Here is a tiny trained network, its code and every weight. The questions are about switching its units off for an input and a target symbol, where a switched-off unit gives its printed mean instead of its output.

import numpy as np


def w(rows, s, z=0):
    codes = np.array(rows[::2]) - 128.0
    scale = np.full(codes.shape[1], s)
    scale[-1] = z or s
    return codes * scale


def f(y):
    return np.maximum(y, 0)


def softmax(a):
    e = np.exp(a - a.max(-1, keepdims=True))
    return e / e.sum(-1, keepdims=True)


def log_softmax(a):
    a = a - a.max(-1, keepdims=True)
    return a - np.log(np.exp(a).sum(-1, keepdims=True))


def net(x, mask):
    ids = ['αβγεζηθμξπστω'.index(c) for c in x.split()]
    T = len(ids)
    res = E[ids] + P[:T]
    r = res
    for j in range(3):
        rows = slice(3 * j, 3 * j + 3)
        q, k, v = (r @ M[0][rows].T for M in (Q, K, V))
        z = softmax(np.where(np.tri(T) > 0, q @ k.T / 3**0.5, -1e9)) @ v
        o = O[0][rows]
        res = res + np.where(mask[j], z, o[:, -1]) @ o[:, :-1]
    y = f(res @ A[0][:, :-1].T + A[0][:, -1])
    res = res + np.where(mask[3:7], y, B[0][:, -1]) @ B[0][:, :-1]
    return log_softmax(res[-1] @ U[:, :-1].T + U[:, -1])


Q, K, V, O, A, B = {}, {}, {}, {}, {}, {}
E = w([
[127,134,182,15,169],'α',
[72,115,182,82,117],'β',
[63,172,37,121,252],'γ',
[52,134,198,162,99],'ε',
[117,106,173,36,150],'ζ',
[200,94,153,87,197],'η',
[145,131,167,69,113],'θ',
[108,162,191,131,154],'μ',
[94,78,164,200,77],'ξ',
[145,131,180,196,150],'π',
[179,138,163,129,166],'σ',
[123,92,163,90,118],'τ',
[178,55,145,177,110],'ω',
],0.012)
P = w([
[197,253,201,113,71],'0',
[164,152,173,142,124],'1',
[147,125,164,142,152],'2',
[138,111,156,138,162],'3',
[130,95,152,134,177],'4',
[126,90,148,132,184],'5',
[123,83,140,123,194],'6',
[124,81,133,119,200],'7',
[120,81,131,112,204],'8',
[117,76,124,106,211],'9',
[118,75,117,92,220],'10',
],0.0054)
Q[0] = w([
[115,181,107,119,111],'H0',
[99,36,141,122,175],'H0',
[100,144,151,132,156],'H0',
[37,109,62,188,81],'H1',
[154,196,191,218,153],'H1',
[229,56,133,173,188],'H1',
[15,211,107,153,230],'H2',
[165,109,7,252,99],'H2',
[253,181,82,161,199],'H2',
],0.016)
K[0] = w([
[132,131,166,106,110],'H0',
[119,173,57,114,155],'H0',
[115,136,125,123,93],'H0',
[126,60,201,155,98],'H1',
[164,190,178,174,180],'H1',
[177,131,35,186,149],'H1',
[37,196,136,211,192],'H2',
[141,75,255,194,88],'H2',
[212,128,187,148,215],'H2',
],0.02)
V[0] = w([
[118,176,73,130,67],'H0',
[93,142,91,162,139],'H0',
[152,128,223,135,96],'H0',
[93,131,86,154,99],'H1',
[139,176,5,123,156],'H1',
[121,130,188,72,96],'H1',
[135,117,192,129,109],'H2',
[96,191,72,163,134],'H2',
[161,124,159,182,128],'H2',
],0.021)
O[0] = w([
[87,57,199,85,86,2],'H0',
[177,72,134,155,128,91],'H0',
[104,244,180,135,145,168],'H0',
[99,127,123,44,134,25],'H1',
[8,90,131,87,86,48],'H1',
[193,49,100,147,152,159],'H1',
[148,75,156,147,167,156],'H2',
[143,160,33,123,98,60],'H2',
[107,75,106,115,199,138],'H2',
],0.012,0.0085)
A[0] = w([
[147,92,97,62,94,3],'N0',
[97,118,157,253,55,74],'N1',
[115,195,174,24,160,146],'N2',
[51,148,74,110,218,110],'N3',
],0.019,0.0016)
B[0] = w([
[205,167,197,94,123,254],'N0',
[113,137,188,240,45,211],'N1',
[45,142,232,171,63,206],'N2',
[113,125,66,165,249,243],'N3',
],0.017,0.0083)
U = w([
[150,202,227,178,124,157],'α',
[228,143,96,144,201,254],'β',
[193,171,1,102,248,113],'γ',
[126,157,51,179,15,73],'ε',
[151,178,114,48,118,102],'ζ',
[127,62,152,51,200,51],'η',
[56,209,144,113,60,52],'θ',
[40,214,44,156,58,152],'μ',
[162,16,85,187,101,10],'ξ',
[81,30,38,169,163,180],'π',
[28,139,136,107,154,38],'σ',
[138,155,154,106,30,27],'τ',
[102,48,194,120,61,62],'ω',
],0.0046,0.0028)

Each question gives the input, a string of symbols that net reads in full, and the target symbol t.
The units are the heads (3 rows each of Q, K, V and O) and the neurons (one row each of A and B). Each row of codes is followed by its name. A weight is (code - 128) times the scale printed after its matrix; where a second scale follows, it is the last column's (O, A, B and U).
mask holds one flag per unit, heads first, then neurons. A switched-off unit (its flag False) gives its mean, the last column of its rows in O or B, instead of its output. The means were averaged over made-up inputs and are rounded, as every weight is.
A unit's drop is (log p(t) with every unit on - log p(t) with that unit switched off) / (log p(t) with every unit on - log p(t) with every unit switched off).
The circuit of an input: a set's keep is (log p(t) with only the set's units on - log p(t) with every unit switched off) / (log p(t) with every unit on - log p(t) with every unit switched off). Starting from all 7 units, units are removed one at a time, each time the one whose removal leaves the highest keep (on an exact tie, the one counted first), for as long as the keep stays at least 0.8.
units of the circuit, in order: the units of the circuit, biggest drop first
most important unit: the unit with the biggest drop
top k neurons: the k neurons with the biggest drops, biggest first
heads that matter: for each layer, one digit per head in row order, 1 if its drop is at least 0.15 and else 0, layers parted by /
drop of u: that unit's drop, to one decimal
input ξ θ ξ, target β: top 3 neurons -> (N2; N1; N0)
input η γ α μ η α β, target β: most important unit -> H0
input ε γ σ ε, target ε: units of the circuit, in order -> (H2; N1)
input π η σ β β σ σ, target γ: units of the circuit, in order -> (H0; N1; N3)
input η γ μ, target μ: units of the circuit, in order -> (H2; H1)
input ω α ξ η ω η ω, target γ: units of the circuit, in order -> (H2; H0; N2; N3)
input η π η ε ξ ε, target β: units of the circuit, in order -> (H1; N2)
input α μ γ η ζ τ θ η ε, target ε: heads that matter -> 001
input ω β π γ μ μ π, target π: heads that matter -> 111
input ω ξ β β ζ η σ ω ε σ β, target β: heads that matter -> 010
input π μ γ ω ω β μ ω ξ, target ξ: heads that matter -> 100
input ω α ξ γ α μ ζ, target ζ: heads that matter -> 111
input α ζ ε ξ η ξ σ γ θ ω π, target π: units of the circuit, in order -> (H0; N3; H1)
input ε π τ ε, target β: most important unit -> H1
input γ ξ ε η α σ σ π ω θ, target θ: drop of H1 -> 0.9
input α θ γ ε ε π τ α η η θ, target θ: drop of N0 -> 0.3
input η ξ γ α η β σ, target σ: drop of H0 -> 0.0
input π μ ω ξ α π ω σ η ω, target γ: drop of H0 -> 0.7
